Below is a small trained network, with its code and all its weights. Each question gives an input and a target symbol and asks what happens when units are switched off, that is, made to give their printed mean instead of their output.

import numpy as np


def w(rows, s, z=0):
    codes = np.array(rows[::2]) - 128.0
    scale = np.full(codes.shape[1], s)
    scale[-1] = z or s
    return codes * scale


def norm(h):
    return h / np.sqrt((h * h).mean(-1, keepdims=True) + 1e-5)


def f(y):
    return np.maximum(y, 0)


def softmax(a):
    e = np.exp(a - a.max(-1, keepdims=True))
    return e / e.sum(-1, keepdims=True)


def log_softmax(a):
    a = a - a.max(-1, keepdims=True)
    return a - np.log(np.exp(a).sum(-1, keepdims=True))


def net(x, mask):
    ids = ['ΞΦβγδεζθτ'.index(c) for c in x.split()]
    T = len(ids)
    res = E[ids] + P[:T]
    r = norm(res)
    for j in range(3):
        rows = slice(2 * j, 2 * j + 2)
        q, k, v = (r @ M[0][rows].T for M in (Q, K, V))
        z = softmax(np.where(np.tri(T) > 0, q @ k.T / 2**0.5, -1e9)) @ v
        o = O[0][rows]
        res = res + np.where(mask[j], z, o[:, -1]) @ o[:, :-1]
    y = f(norm(res) @ A[0][:, :-1].T + A[0][:, -1])
    res = res + np.where(mask[3:7], y, B[0][:, -1]) @ B[0][:, :-1]
    return log_softmax(norm(res)[-1] @ U[:, :-1].T + U[:, -1])


Q, K, V, O, A, B = {}, {}, {}, {}, {}, {}
E = w([
[95,99,144,61,47],'Ξ',
[35,195,107,118,141],'Φ',
[139,55,144,163,134],'β',
[20,41,132,167,127],'γ',
[195,150,217,131,52],'δ',
[81,146,103,244,1],'ε',
[125,160,147,177,164],'ζ',
[103,193,73,153,77],'θ',
[81,174,229,69,155],'τ',
],0.007)
P = w([
[232,76,35,87,190],'0',
[42,134,227,214,104],'1',
[45,115,229,213,121],'2',
[36,119,251,218,93],'3',
[47,127,228,223,120],'4',
[48,121,231,221,111],'5',
[53,116,242,243,115],'6',
[46,105,239,246,108],'7',
],0.0022)
Q[0] = w([
[67,248,119,103,123],'head 0',
[11,177,213,183,63],'head 0',
[196,101,64,63,165],'head 1',
[50,108,244,176,65],'head 1',
[64,115,178,194,138],'head 2',
[42,90,255,217,54],'head 2',
],0.0087)
K[0] = w([
[190,224,91,78,61],'head 0',
[251,109,2,81,135],'head 0',
[25,154,222,218,98],'head 1',
[221,156,35,63,176],'head 1',
[161,107,94,77,209],'head 2',
[179,96,28,85,191],'head 2',
],0.0081)
V[0] = w([
[69,33,161,149,130],'head 0',
[143,222,146,58,90],'head 0',
[135,35,45,40,179],'head 1',
[160,98,114,146,43],'head 1',
[253,142,156,116,134],'head 2',
[111,125,236,89,112],'head 2',
],0.0052)
O[0] = w([
[147,117,58,56,159,148],'head 0',
[12,112,181,186,131,147],'head 0',
[148,2,133,92,205,254],'head 1',
[82,125,27,228,148,167],'head 1',
[214,71,125,155,70,103],'head 2',
[74,94,100,125,63,119],'head 2',
],0.0053,0.0034)
A[0] = w([
[151,118,121,207,192,216],'neuron 0',
[201,199,96,180,198,35],'neuron 1',
[101,119,27,105,81,139],'neuron 2',
[62,255,44,128,110,254],'neuron 3',
],0.0054,0.003)
B[0] = w([
[188,183,72,185,189,252],'neuron 0',
[69,168,183,227,91,146],'neuron 1',
[41,89,153,132,61,193],'neuron 2',
[240,126,45,3,145,230],'neuron 3',
],0.0048,0.0027)
U = w([
[255,56,78,109,159,34],'Ξ',
[73,195,219,65,215,70],'Φ',
[103,190,87,51,203,113],'β',
[145,213,42,108,102,139],'γ',
[86,83,157,44,33,163],'δ',
[99,182,67,225,11,3],'ε',
[131,215,144,218,204,209],'ζ',
[252,139,217,154,90,181],'θ',
[71,20,107,184,188,175],'τ',
],0.0089,0.0031)

Each question gives the input, a string of symbols that net reads in full, and the target symbol t.
The units are the heads (2 rows each of Q, K, V and O) and the neurons (one row each of A and B). Each row of codes is followed by its name. A weight is (code - 128) times the scale printed after its matrix; where a second scale follows, it is the last column's (O, A, B and U).
mask holds one flag per unit, heads first, then neurons. A switched-off unit (its flag False) gives its mean, the last column of its rows in O or B, instead of its output. The means were averaged over made-up inputs and are rounded, as every weight is.
A unit's drop is (log p(t) with every unit on - log p(t) with that unit switched off) / (log p(t) with every unit on - log p(t) with every unit switched off).
The circuit of an input: a set's keep is (log p(t) with only the set's units on - log p(t) with every unit switched off) / (log p(t) with every unit on - log p(t) with every unit switched off). Starting from all 7 units, units are removed one at a time, each time the one whose removal leaves the highest keep (on an exact tie, the one counted first), for as long as the keep stays at least 0.8.
units of the circuit, in order: the units of the circuit, biggest drop first
k most important neurons: the k neurons with the biggest drops, biggest first
heads that matter: for each layer, one digit per head in row order, 1 if its drop is at least 0.15 and else 0, layers parted by /
drop of u: that unit's drop, to one decimal
input Φ ζ β, target Ξ: heads that matter => 100
input Ξ ε γ ζ τ, target τ: heads that matter => 010
input γ ε δ ζ θ, target β: heads that matter => 001
input τ τ ζ δ Φ, target δ: most important neuron => (neuron 0)
input Ξ Ξ ζ ζ Ξ Ξ Ξ θ, target τ: heads that matter => 110
input θ δ ζ δ ζ Ξ ζ β, target ζ: heads that matter => 011
input τ δ Ξ ζ ζ ε ε β, target δ: heads that matter => 011
input ε Ξ Ξ ε ε θ Ξ, target γ: units of the circuit, in order => (head 1; neuron 3)
input γ τ Ξ τ Ξ ζ, target β: units of the circuit, in order => (head 2; head 0)
input δ ε β ε Ξ γ, target ε: heads that matter => 010
input δ Ξ ζ ζ Ξ ζ Ξ Φ, target ε: drop of head 1 => 0.6
input δ τ Ξ ζ ζ ε Ξ β, target ε: drop of neuron 2 => 0.1
input ζ ε γ Ξ Ξ ζ, target θ: drop of head 1 => 0.4
